Each row has a class, written after it.
[-32 -16 -25  18   2  17   2 -16   7  20 -59  28  -5 -31  47  -9  18  29
 -13 -10 -29  -4  38 -19 -47  30 -14 -73 -37  26  32  -8  13 -13  -9  11
   9  15   2  29  27]
(140)
[ -3 -21 -43  33 -20  24 -23 -19  15  35 -56  28 -11 -15  30  -3  14   2
 -33 -21 -19  -9  43 -12 -23  63 -11 -17 -44  45  34  12   4  -6   6   1
 -31 -12   3  25  11]
(154)
[  6 -38 -41   0 -26 -28 -10   4  -5 -41 -20   2  18  19  34  -2   9  14
 -11  -1  20  64   6  12 -12 -11 -13  17 -24 -20   1  26   1 -12 -20  35
  21  15 -13 -22   9]
(146)
[-12 -47 -43  -7 -27 -41 -12  11 -12 -40 -36   7  25  11  42 -15  14   8
 -10  -6  23  66   7  13  11   7   5  31 -38 -16 -15  30  12   8 -14  25
   0  27 -24 -17  -7]
(105)
[ -90  -30   -5    5   70   53   45    6   58  -35  -39   31  -56  -52
   47   24   17   18   54  -25    1  -17   64  -28  -77  -16  -11 -100
   10  -46   15  -44   -3   -8  -58   11  -29   15  -11  -12   21]
(185)
[ 12 -15 -46  37 -53   7 -28 -36  18  65 -45  30  -1  -6  31 -16   6  -4
 -28 -17 -26  -8  45   1 -27  75 -10 -28 -56  32  28   7   3  -2  20   4
 -26 -12  47  51  18]
(27)
[-14 -42 -47  -4   2 -36   4  19  -2 -46 -21   4  13  -6  37  -9  21  13
   9   3  13  62 -17  30  -6 -19   1  27  -7 -38 -15  34   5  12 -36  12
 -22  25 -40 -22   2]
(133)
[-12 -25  33 -35  44  36  10   6  26 -18  -3 -16 -19 -30  59  10  15 -11
 -17   0 -20 -39  26   0  -2  -9 -25 -17 -24  41  -6 -21  10 -71  -3 -29
   0 -14  -5  -5  -3]
(74)
[-13 -27 -32  12  -4  28  -2   2  12   9 -66  26  -7 -19  48   7  18  -4
   1   0 -28   0  46  -2 -49  37 -15 -64 -36  37  24  -1   3  -6  -6  21
  -8  -7  -4  11  31]
(5)
[-46 -22  -3  14  48  30   6   3  49 -16 -48  14 -34 -34  62  16  14  19
  21 -16 -22 -22  65 -16 -61  18 -43 -78 -15 -10  15 -25   0 -27 -22  -9
  -3  11   3  18  23]
(74)
[ -8 -30   8 -30  36  19  18  18  28  -6  -7  -3  -1 -30  50  20  19   2
 -22 -11 -36 -18  -8  20   0 -16 -16 -20 -15  37 -19  -6  11 -39 -15 -21
 -18 -17 -18  -4   2]
(133)
[ 28 -13  11 -29  14  30  14  13   7  -4 -25 -14  19 -14  39   9  27 -32
 -27  -1 -35  -7  -7  -2 -13  -6 -11  -9 -18  75  -9  -5   2 -51  12   8
   1 -25  -9  -6   2]
(5)
[-29 -39 -43 -12 -13 -38  -1  20 -15 -67 -20   5   5   7  43  -9  18  24
  11 -18  26  52  22   6   4 -17   8  27 -32 -33 -21   5  14  12 -22  27
  -2  23 -25 -21 -18]
(105)
[ 14  -2  15 -24   3  22  -7  -3  18  -7  -3  -8  -1  -2  41   8   7  -8
 -38  -8 -29 -35  21  10  -8  -9 -12 -11 -37  60  -1 -29  13 -63  12  -5
  -5 -21  -7   6   5]
(146)
[-36 -20  42 -32  80  37  34   7  36 -63  -8 -10 -30 -27  65  31  14  -4
  16  -6 -18 -35  35  -2 -47 -52 -21 -61   1 -10  -3 -54   6 -83 -32  -6
  -8  -6 -40 -23   3]
(146)
[-17 -27 -42   4 -36 -17  -7  39  -6 -36 -20   5   9  10  26   0  13   6
 -15 -24  30  49  -5  -3  -3   1  -5  27 -17 -12   8  32  16  16 -37  15
  -6   8 -16 -31  -9]
(154)
[ 59  -3  -3 -19 -40   6 -14 -10  -8  52  14 -10  17  -2  27   4  26 -43
 -85  -1 -39 -38 -18  15  26  31  -3  24 -24 111 -12  14  26 -14  36   6
 -26 -50   7  42   9]
(97)
[-52 -14  -9  12  46  42  24  23  28 -33 -59  20 -30 -28  48  15  20   6
  46 -15 -22 -12  65 -14 -68   3 -11 -99  -4  -6  28 -37  -3 -19 -23  12
 -26   5 -12   2  22]
(5)
[  2 -43 -58   2 -61 -36 -24 -13 -20   3 -15   7  20   9  37 -21  15   2
 -18   4  18  69  -3  32  17  27  12  48 -48  13 -16  38  12  18  -2  16
  -3  10  17 -10 -11]
(27)
[-33 -18 -25  29  34  32  18 -13  36   5 -37  30 -37 -18  45   7  11 -11
   6  -6 -13 -26  65 -23 -38  31  -3 -69 -15  -1  23 -33  12 -14  -5   6
 -45  -2 -13  30  23]
(97)
[-47 -44 -24  12  20  30  -1 -15  29  -4 -53  31 -11 -29  63   7  23  27
   1 -18 -18  -6  56 -13 -60  29  -4 -69 -47  -9  33 -25   5 -22 -16  26
  -9   0 -15  28  30]
(168)
[ 15  -5  27 -35  11  17  -2  -9  16  -3  11 -20 -12 -12  40   0  -1  -2
 -48  -4 -25 -38  19  10  13   3  -9  18 -43  75 -11  -6  12 -45  15 -31
 -10 -24   1  26 -12]
(74)
[ -9 -27 -19  25 -17  22 -16 -29  25  25 -46  20   1  -9  54  15  10   1
 -22 -18 -26   0  49 -13 -65  36 -27 -68 -47  10  46  -7   7 -30   2  21
 -25  -4  -3  35  46]
(146)
[-49 -30 -31  23  30  32   3 -30  45   3 -67  35 -37 -34  55   0  17  10
  22  -8 -12 -14  65 -13 -64  31 -13 -80 -38 -30  17 -42   0 -27 -21  -5
 -19   1   7   9  19]
(27)
[ 13 -34 -57  18 -57 -16 -24  20 -16  -7 -20   2  37  16  14 -14   5  -5
 -20 -21  20  62  -3   3  24  22  10  56 -18   8  21  49  12  -7 -17  19
  -6  11  10 -16  -9]
(154)
[ 72 -17 -16 -21 -92   0 -58   6 -20  93   3 -10  64   5  -7 -15  22 -25
 -88 -16 -34   5 -44  37  57  50  -1  69 -43 114   2  49  -8  10  35 -13
 -18 -66  43  27  24]
(133)
[-71 -54 -43 -16  34  -4  33  28  11 -86 -20   1 -19 -18  51   4  23  12
  36  -9  37  54  19  -4 -34 -37   0  -5  -1 -74 -11  -5  12  16 -46  19
  -4  33  -7 -49 -16]
(185)
[-14 -32 -59  -3 -26 -39  -7 -31  -2 -33 -11  15 -11  12  33 -23  13  20
   3  16  30  53  18  27   0   8  12  36 -44  -8 -20  23   3   4 -21  12
   0   8 -16 -16 -25]
(27)
[-15 -43 -63 -13 -24 -22   3   7  -4 -25 -10   4  -6   0  22  -7  19  13
  -5  -1  28  67   3   9   5  -6   7  42 -32  -7 -13  36  11  31  -4  23
  -7  15  12 -20 -15]
(185)
[ 11 -55 -50  -6 -23 -41 -10  18 -20 -28 -10   1  23  17  34 -11  13  11
 -20  12  25  75 -11  29   5   6  19  58 -55 -14 -12  30  14   6 -13  39
   6  12 -16  -2  -8]
(168)
[-24 -44 -52  -5 -24 -37  -9 -13 -14 -33 -16  11  -2   1  41 -18   4  15
   1  11  29  53  11  24   1   2  13  35 -33 -26 -13  22  11  14 -31  10
   2  18  -2 -16 -13]
(27)
[ 40  -2  -9 -19  -7  18  -7  -8  22  32  10   1   6 -13  39  10  26 -33
 -61 -13 -39 -45   9  -4  14  15 -15  14 -24  92  -9 -10  33 -47  31   7
 -23 -45  -1  28  12]
(97)
[-60 -19 -16  19  37  26  22 -19  11 -15 -55  27 -34 -28  44 -15   4  48
  13  -7 -26 -16  65 -11 -47  15   7 -82 -36   5  35 -39  11 -29  -9  -1
  -6  22   9  22  -3]
(140)
[-33 -36 -35 -14 -13 -17  24   7  -1 -42  -4  -2   8 -10  48   8  27  10
   7 -24  30  67   1   0 -25 -22  -5  20  -7 -43  -9  32   7  29 -27  36
   1  15  -9 -29  -4]
(185)
[ 13 -23 -42  31 -50   1 -32 -38  14  68 -40  22  12 -18  42  -4  13  -3
 -36 -17 -35  13  27  14 -25  78 -16 -18 -52  43  29  23  10 -11  11   7
 -29  -7  43  55  31]
(27)
[ -67  -29   -3   14   53   30   18    5   37  -29  -69   22  -32  -29
   57    9   18   15   33  -20   -4  -13   77   -9  -58    0    1 -101
  -24  -45    9  -57    3  -28  -30    7  -26   18  -13   10   14]
(105)
[ -3 -28 -46  26   0  10 -14 -19  21  34 -48  19  -3 -22  36  -9  13  11
 -12   3 -35   4  33  21 -23  37   4 -39 -39  34  26   1  10  -2  14  -5
 -56  10   2  43  22]
(133)
[ 24 -26 -39  16 -35  17 -20   3   0  45 -58  23  20 -15  40   1  25 -15
 -25 -14 -34  11  25 -11 -42  53 -23 -33 -40  68  33  18  -6  -2  15  35
  -9 -19   8  31  37]
(5)
[ 28  -8  14 -31  18  20  -5 -25  18  -4  -2  -8  -2  -9  37   8  10  -8
 -40   5 -31 -37  17   8 -16 -19  -9 -23 -33  62   6 -26   8 -80  17   2
  -5 -30 -25  11  -1]
(146)
[ 29 -60 -46  -6 -62 -42 -41  11 -26  12 -20   5  46  13  34 -18   8   5
 -55  -2  18  76 -24  16  24  36  -2  68 -56   0  -3  58   9  18  -3  44
  25  -2   3   8  24]
(168)
[ -4 -24  26 -32  17  30  13  16   8  11 -24  -8  16 -31  57   3  26  -8
 -39 -13 -32  -4  -8  -8 -11  -3 -13 -20 -38  64  -3 -16  19 -53  -8  -6
  14 -17   2  -3  11]
(140)
[-14  -7  21 -17  41  37  22  11  32 -28 -12  -5 -31 -21  42  22  18  -9
  -9 -21 -17 -39  28  -7 -17 -21 -10 -17 -14  32  -2 -33  19 -64 -23 -16
 -20 -25 -25 -25 -18]
(154)
[  6 -25 -48  34 -17   9 -20  -6  31  47 -47  32  23 -17  46  -6  14  10
 -31 -21 -39   5  20  13 -28  63 -19 -29 -37  35  34  16   8 -13  16   1
 -34   2  10  42  37]
(133)
[-32 -14  24 -28  86  31  44  -1  30 -46  11  -6 -51 -32  56  22  21 -20
  -1  10 -12 -53  31  -8 -20 -43   1 -48   8  11 -21 -59  25 -56 -19  -6
 -37 -18 -48  -3 -11]
(97)
[  1 -43 -49  -4 -36 -16   2  12   0  -3 -17  -1  25  -2  31  -9  21 -10
 -23 -17  28  82 -11  -1  -6  12  -7  57 -23 -14  -4  49   3  33  -3  33
  -9   9  21 -16   6]
(185)
[ -2 -25  20 -34  20  19  12  -1  19 -26  -9 -14   2 -15  50  10  27 -17
 -24 -18 -24 -17  12  -5  -4  -6   2 -21 -33  46 -12 -26  20 -57  -8  -5
 -29 -14 -25  12  -4]
(105)
[-41 -16 -34  21  15  15   2 -42  35   0 -46  32 -47 -19  44 -12   4  24
  16  -1 -10 -16  70   5 -47  33   5 -62 -44  -4  21 -31   0 -18 -14  -6
 -31   2   5  28   0]
(27)
[ 14  -1 -36  38 -43  22 -30 -16  15  54 -58  22  16 -12  28   1  23   0
 -36 -25 -33 -11  24  -7 -39  64 -16 -34 -26  61  50  19   4  -9  11  12
 -21 -14  10  32  20]
(154)
[ 38 -10   6 -20   2  13   8   0  20  18   2  -3  -8 -11  43  12  20 -32
 -56  -7 -31 -31  -3  -2   5   9 -14  13 -18  73 -16  -4  23 -35  11   8
 -22 -40  -8  25  12]
(97)
[ 27 -35   6 -34  18   6  -1  -9  -6   0  -1  -9  -7 -12  41   4  24  -1
 -45  24 -22 -24  -6  28  -2  -1  13  18 -51  62 -16 -14  14 -46   6   9
   8 -27 -16  20  -9]
(168)
[  0 -29 -21  16 -16  10 -24 -19  26  37 -58  28   2 -23  51  -3  16  24
 -30 -18 -27  10  44  14 -41  47  -1 -22 -62  42  38   8   0 -16  -7  39
 -11  -8  -1  51  47]
(168)
[-31 -44 -51  -9  -4 -13  17  19  13 -46 -18   7  -1  -7  37  -2  11   9
   9 -19  25  65   9  -2  -9  -7  -4  29 -16 -36 -14  26   9  22 -29  26
  -3  22   7 -28  -6]
(185)
[ 25 -14  15 -29   1  27  -2   7   2  -1  -2 -15   3  -7  36   5  18 -23
 -32  -3 -35 -18   9  13   1   6   0  -2 -28  89  -5  -8   9 -66   7   0
 -10 -37   1  14   3]
(5)
[ 15 -16 -46  28 -52   1 -30 -40  11  64 -33  20   8  -7  41 -13  21   2
 -39 -13 -25   8  31  14 -28  74  -8 -26 -54  54  32  15   5  -6  23   7
 -25 -13  43  56  15]
(27)
[-27 -22 -31  39  28  36   7 -12  28   1 -44  23 -19 -19  34   7   7   2
   1 -18 -16 -16  53 -26 -51  40  -7 -58 -18  11  41 -23   4 -29 -18   0
 -38   4  -9  23  -3]
(154)
[ 16 -24  -3 -18   6  24   2 -15  22  17  -4  -7  24 -17  40  -2  26 -11
 -40   2 -33  -3 -19  23   0   5   4  -4 -23  58   4   5  10 -58  10 -14
 -39 -20 -18  15   4]
(133)
[ -7 -32 -54  -5 -35 -27  -1   3  -8 -16   0  -5  11   1  29  -8   9   5
  -7 -10  21  74   8  22   4  -5  16  67 -32  -1  -8  37  17  25  -5  28
 -23  19  20  -6 -14]
(185)
[-15  -6  12 -34  44  36  39  10  17 -36   5  -4 -36 -25  47  17  25 -28
 -16  -2 -21 -52  15 -21   7 -17  -6 -19 -16  48 -10 -43  19 -35 -11 -13
 -25 -19 -36 -13  -7]
(97)
[ 49  -6 -40  28 -83   7 -40   5 -10  78 -49  11  33  11   9  -4  16 -19
 -52 -21 -43  18  14   1  -9  81 -17  -1 -55  94  33  38  -1   8  40  18
 -14 -24  55  55  39]
(5)
[ 29 -26  23 -36 -14   7 -14   5  -7  21   2 -16  -4 -11  40   6  26  -9
 -54   9 -20 -19 -14  31   7   1  11  23 -55  69 -11  -5  19 -38   5   6
  -5 -34  -2  21  12]
(168)
[ 10 -32 -23  -4 -42 -31 -19  14 -14 -10  -8 -13  38   9  39 -11   6   3
 -32  -7  15  61  -4  29  10  15 -11  64 -29  18  -9  52   8  15  -7  12
  11  15  12  -1   3]
(74)
[  3  -3  17 -18  12  23  11   1  14   5 -22 -10   9 -19  43  -2  15   5
 -40 -23 -43 -20  13  -6 -19  -4  -7  -8 -40  63  -1 -27  26 -56  -1  -7
   5 -14  23  23   2]
(140)
[-21 -30  28 -39  61  22  22  11  25 -33  -7  -4 -29 -30  59  22  15  13
 -10  -1 -18 -28  27  20 -19 -34   4  -4 -41  12 -19 -41  19 -64 -23   3
  -2 -18 -24  -2  -3]
(168)
[ 23 -24 -44  19 -78 -18 -38   5 -32  19   1 -13  59  26  14  -8  20 -16
 -46 -14  26  68 -24  17  18  35  12  62 -15  32   6  50  18  16  -7  16
  -3  -5  14  -3   5]
(154)
[-38 -49 -45  -6   2 -26   9  14  11 -60 -28  12 -12 -10  52  -8   7  12
  23  -9  21  51  22  11 -13  -8  -7  -1 -25 -54 -13   3  12   1 -51  16
   0  19  -3 -35 -12]
(27)
[-56 -37 -22  -7  42 -23  12  18  -9 -99  -6  -4 -23   8  48   5   4  15
  44  13  38  40  37  12 -18 -49   8 -14  -8 -73 -14 -25  11 -17 -35   4
  -1  37 -43 -40 -12]
(146)
[ 23 -19  18 -28  -5  25  -6  -1  13  14 -12 -10  19 -11  48  22  13 -24
 -48  -6 -36 -24   3   7  -8  -2 -24 -20 -34  69  -6  -7  12 -44   9   0
   4 -24  -8   2  18]
(146)
[ 68 -18  -4 -16 -68   6 -34 -23   0  74 -12  -7  32  -3  24 -11  18 -38
 -72  -9 -37 -14 -21  16  19  53  -8  26 -53  97  -3  18   7 -21  32  -4
  -6 -54  45  26   8]
(27)
[  0 -39 -64  30 -25   9 -18 -35  26  40 -62  37 -10 -16  42 -12   6   4
 -16  -4 -30   4  44  -7 -29  78 -18 -38 -61  38  23   6   0   0   1   3
 -10   2  33  39  13]
(27)
[ -9   1  23 -25  24  19  19   8  -4  -8   0 -16   7 -20  44   0  15  -1
 -30  -7 -34 -29   4  -3 -13 -11   0 -16 -29  51   0 -33  28 -52  -1 -16
   3 -10   6  13 -12]
(140)
[ 23 -32 -34  18 -39  -6 -39 -23   9  56 -49  26   2  -6  30 -10  11  24
 -50 -13 -28   2  41  15 -22  57   3  -1 -78  61  31  12   4   4  25  32
  -8 -19  20  60  31]
(168)
[ -51  -13   -3   20   51   32   17  -12   39  -26  -58   21  -41  -22
   53   23    5    9   34    5  -18  -21   72    1  -75   -6  -15 -104
  -20  -34   26  -45    7  -35  -22    0  -30   24  -27    6   27]
(146)
[ -93  -26   19   10   74   38   44   28   43  -47  -59   36  -54  -44
   52    3    7   41   49  -34  -10  -14   65  -35  -69  -16  -15 -112
  -11  -45   28  -60    3  -37  -60    6   -6   19  -16  -18   19]
(140)
[-17 -48 -30  -9 -13 -36   2  26 -10 -54 -28   0  13   2  51  -7  13   9
   7 -20  20  64  13   3   0 -10  -4  20 -29 -36 -14  14  10   6 -30  36
  -4  24 -17 -20  -8]
(105)
[ -69  -18   -2   11   68   50   37   31   42  -48  -51   28  -35  -29
   48   21   12    6   59  -16   -8  -11   66  -20  -77  -10  -11 -103
    6  -36   21  -50   -5  -37  -51   15  -25    4  -27   -8   24]
(5)
[ 24  -4  16 -23   2  14  -7  -7  10  -2   1 -16   6  -1  39  20  17 -18
 -35  -4 -35 -34  16  20  -7 -12 -13  -5 -29  63 -10 -18  15 -58  11  -9
  -5 -24  -4  11   7]
(146)
[-18 -30 -39  -3 -36 -34  -8   7 -32 -23 -20   4  25   5  31 -24  12  34
 -22 -15  12  67  -1   2  11   7   4  36 -39  -1   0  30  20  16  -9  18
  23  18   7  -8   0]
(140)
[-22 -19 -36  28  22  29   9  -5  31  14 -41  29 -24 -25  52   8  28 -18
  -5  -9 -19 -27  55 -16 -44  34 -13 -73  -9   4  25 -25  19 -14  -5  20
 -44  -4  -8  36  35]
(97)
[-14 -22 -34  40  -8  34 -13 -14  24  16 -54  26  -8 -17  40   8  28  -9
  -3 -21 -19 -17  38 -23 -55  49 -12 -62 -19  11  40  -9  13 -26 -15   7
 -34  -8 -13  17  22]
(154)
[ 17 -31 -35   2 -66 -30 -38  13 -24  -1   2 -16  43  21  31 -21  -1  -6
 -41   0  12  53  -2  31  29  33   2  69 -37  37  -4  52  16  17   2   0
   0  16  31  16   2]
(74)
[-64 -51 -29 -20  44 -15  22  20  -3 -96 -19   7 -43  -4  47   5  21  35
  44  26  39  38  26  20 -19 -45  22  -2 -30 -80 -31 -22  21  -1 -51  14
   4  28 -49 -38 -13]
(168)
[ 31 -34 -53  15 -62 -28 -34  12 -18  10 -23   5  42  15  13 -10  18 -12
 -47 -13  18  60 -26  10  15  40  -8  64 -20  22   0  62  10  15 -15  23
   3  -7  -5 -15   3]
(154)
[-29 -54 -36  -3  -2 -26   0  30   0 -55 -31   9   1   5  51   0  18  15
   7 -13  30  55  17   7 -10  -6  -7  -1 -26 -64 -28   0  20  -8 -36  27
   9  19 -10 -20   1]
(105)
[ 15 -11  11 -27  23  26   7  16   6 -12  -7 -11  -7  -8  36   5  14 -22
 -22   5 -26 -21  10   9 -21  -7   6  -5 -28  70  -9 -27   5 -59   0   2
 -19 -34  -9  15  -8]
(5)
